Here is a tiny trained network, its code and every weight. The questions are about switching its units off for an input and a class, where a switched-off unit gives its printed mean instead of its output.

import numpy as np


def w(rows, s, z=0):
    codes = np.array(rows[::2]) - 128.0
    scale = np.full(codes.shape[1], s)
    scale[-1] = z or s
    return codes * scale


def f(y):
    return y / 2 * (1 + np.tanh(0.7978845608 * (y + 0.044715 * y**3)))


def log_softmax(a):
    a = a - a.max(-1, keepdims=True)
    return a - np.log(np.exp(a).sum(-1, keepdims=True))


def net(x, mask):
    res = np.array(x, float).reshape(1, 6) / 4 @ E
    y = f(res @ A[0][:, :-1].T + A[0][:, -1])
    res = res + np.where(mask, y, B[0][:, -1]) @ B[0][:, :-1]
    return log_softmax(res[-1] @ U[:, :-1].T + U[:, -1])


A, B = {}, {}
E = w([
[82,129,18,177,39,179],'x0',
[130,118,129,135,125,121],'x1',
[120,198,203,192,49,115],'x2',
[254,116,139,121,95,195],'x3',
[190,172,75,59,58,37],'x4',
[81,63,168,70,48,142],'x5',
],0.0084)
A[0] = w([
[113,49,24,65,186,139,2],'neuron 0',
[143,94,122,60,55,67,112],'neuron 1',
[67,116,110,167,166,48,119],'neuron 2',
[92,171,13,186,96,191,74],'neuron 3',
[176,150,103,65,92,61,91],'neuron 4',
[86,92,184,145,145,202,76],'neuron 5',
[136,58,74,101,169,116,119],'neuron 6',
[107,76,137,168,215,236,68],'neuron 7',
[183,172,108,222,206,64,103],'neuron 8',
[138,127,217,75,184,101,46],'neuron 9',
[18,139,114,119,135,55,80],'neuron 10',
[112,2,233,71,59,90,92],'neuron 11',
[93,57,173,159,131,187,122],'neuron 12',
[46,140,127,128,150,70,95],'neuron 13',
[161,164,203,107,214,86,112],'neuron 14',
[107,199,218,248,22,82,44],'neuron 15',
[21,118,157,52,106,113,111],'neuron 16',
[117,92,149,221,187,180,112],'neuron 17',
[234,91,167,91,75,244,74],'neuron 18',
[173,142,53,75,103,34,76],'neuron 19',
],0.0076,0.0062)
B[0] = w([
[147,136,186,67,165,165,204],'neuron 0',
[100,176,114,139,142,101,222],'neuron 1',
[175,115,116,156,150,141,193],'neuron 2',
[99,56,150,94,52,115,223],'neuron 3',
[109,144,153,154,123,79,217],'neuron 4',
[106,182,127,137,120,71,178],'neuron 5',
[150,154,183,70,153,145,200],'neuron 6',
[124,168,161,137,102,74,225],'neuron 7',
[96,140,7,116,133,175,232],'neuron 8',
[120,84,148,116,50,116,191],'neuron 9',
[180,96,148,179,146,106,199],'neuron 10',
[97,133,26,125,135,164,236],'neuron 11',
[101,180,122,132,134,87,198],'neuron 12',
[177,101,145,159,146,126,179],'neuron 13',
[98,65,123,109,50,133,253],'neuron 14',
[165,130,179,29,196,170,241],'neuron 15',
[153,127,88,159,149,152,206],'neuron 16',
[111,153,142,124,117,92,211],'neuron 17',
[175,102,116,196,172,116,239],'neuron 18',
[104,155,167,142,128,60,232],'neuron 19',
],0.013,0.0056)
U = w([
[81,227,153,154,115,50,83],'0',
[87,6,147,107,24,128,76],'1',
[150,154,180,36,198,171,90],'2',
[217,79,118,253,174,122,89],'3',
[67,171,14,133,141,166,158],'4',
[106,138,117,142,126,134,250],'5',
],0.013,0.016)

Each question gives the input, the list of numbers given to net, and the class t.
The units are the neurons (one row each of A and B). Each row of codes is followed by its name. A weight is (code - 128) times the scale printed after its matrix; where a second scale follows, it is the last column's (A, B and U).
mask holds one flag per neuron, in row order. A switched-off neuron (its flag False) gives its mean, the last column of its row in B, instead of its output. The means were averaged over made-up inputs and are rounded, as every weight is.
A unit's drop is (log p(t) with every unit on - log p(t) with that unit switched off) / (log p(t) with every unit on - log p(t) with every unit switched off).
The circuit of an input: a set's keep is (log p(t) with only the set's units on - log p(t) with every unit switched off) / (log p(t) with every unit on - log p(t) with every unit switched off). Starting from the 12 units with the biggest drops (on a tie, the unit counted first), units are removed one at a time, each time the one whose removal leaves the highest keep (on an exact tie, the one counted first), for as long as the keep stays at least 0.8.
units of the circuit, in order: the units of the circuit, biggest drop first
most important unit: the unit with the biggest drop
k most important neurons: the k neurons with the biggest drops, biggest first
drop when u is switched off: that unit's drop, to one decimal
input [5,0,-1,8,8,8], class 0: most important unit -> neuron 1
input [-8,-3,7,-6,6,8], class 1: 3 most important neurons -> neuron 9; neuron 14; neuron 8
input [-7,8,-5,5,7,7], class 5: units of the circuit, in order -> neuron 11; neuron 18
input [3,1,3,-5,2,-5], class 3: units of the circuit, in order -> neuron 10; neuron 2; neuron 13
input [3,4,-7,-7,0,-4], class 2: 3 most important neurons -> neuron 0; neuron 6; neuron 18
input [-4,1,-6,-6,4,8], class 4: 2 most important neurons -> neuron 11; neuron 16
input [4,-6,7,-8,7,0], class 3: units of the circuit, in order -> neuron 10; neuron 13
input [-6,4,-6,4,-5,5], class 1: 4 most important neurons -> neuron 9; neuron 14; neuron 15; neuron 1
input [-3,8,-8,-6,-8,8], class 0: 3 most important neurons -> neuron 7; neuron 5; neuron 12
input [6,-5,-8,7,6,-5], class 2: 3 most important neurons -> neuron 0; neuron 6; neuron 14
input [4,0,-6,4,-8,-7], class 0: 2 most important neurons -> neuron 7; neuron 17
input [4,-3,3,2,-3,1], class 1: 2 most important neurons -> neuron 3; neuron 1
input [-7,-4,-7,-2,-3,-2], class 1: 2 most important neurons -> neuron 14; neuron 9
input [0,0,6,-2,-7,8], class 4: units of the circuit, in order -> neuron 11
input [-2,2,4,-4,-6,7], class 4: 3 most important neurons -> neuron 11; neuron 16; neuron 19
input [-1,4,-1,-8,6,-7], class 3: units of the circuit, in order -> neuron 10; neuron 2
input [6,7,-8,-4,-1,8], class 2: 3 most important neurons -> neuron 0; neuron 6; neuron 8
input [5,3,-5,-8,-6,-6], class 3: drop when neuron 13 is switched off -> 0.3
input [-2,-3,-6,5,-4,-7], class 4: drop when neuron 16 is switched off -> -0.1
input [4,0,-6,-8,-8,6], class 0: drop when neuron 12 is switched off -> 0.4
input [8,0,-1,6,4,1], class 1: units of the circuit, in order -> neuron 3
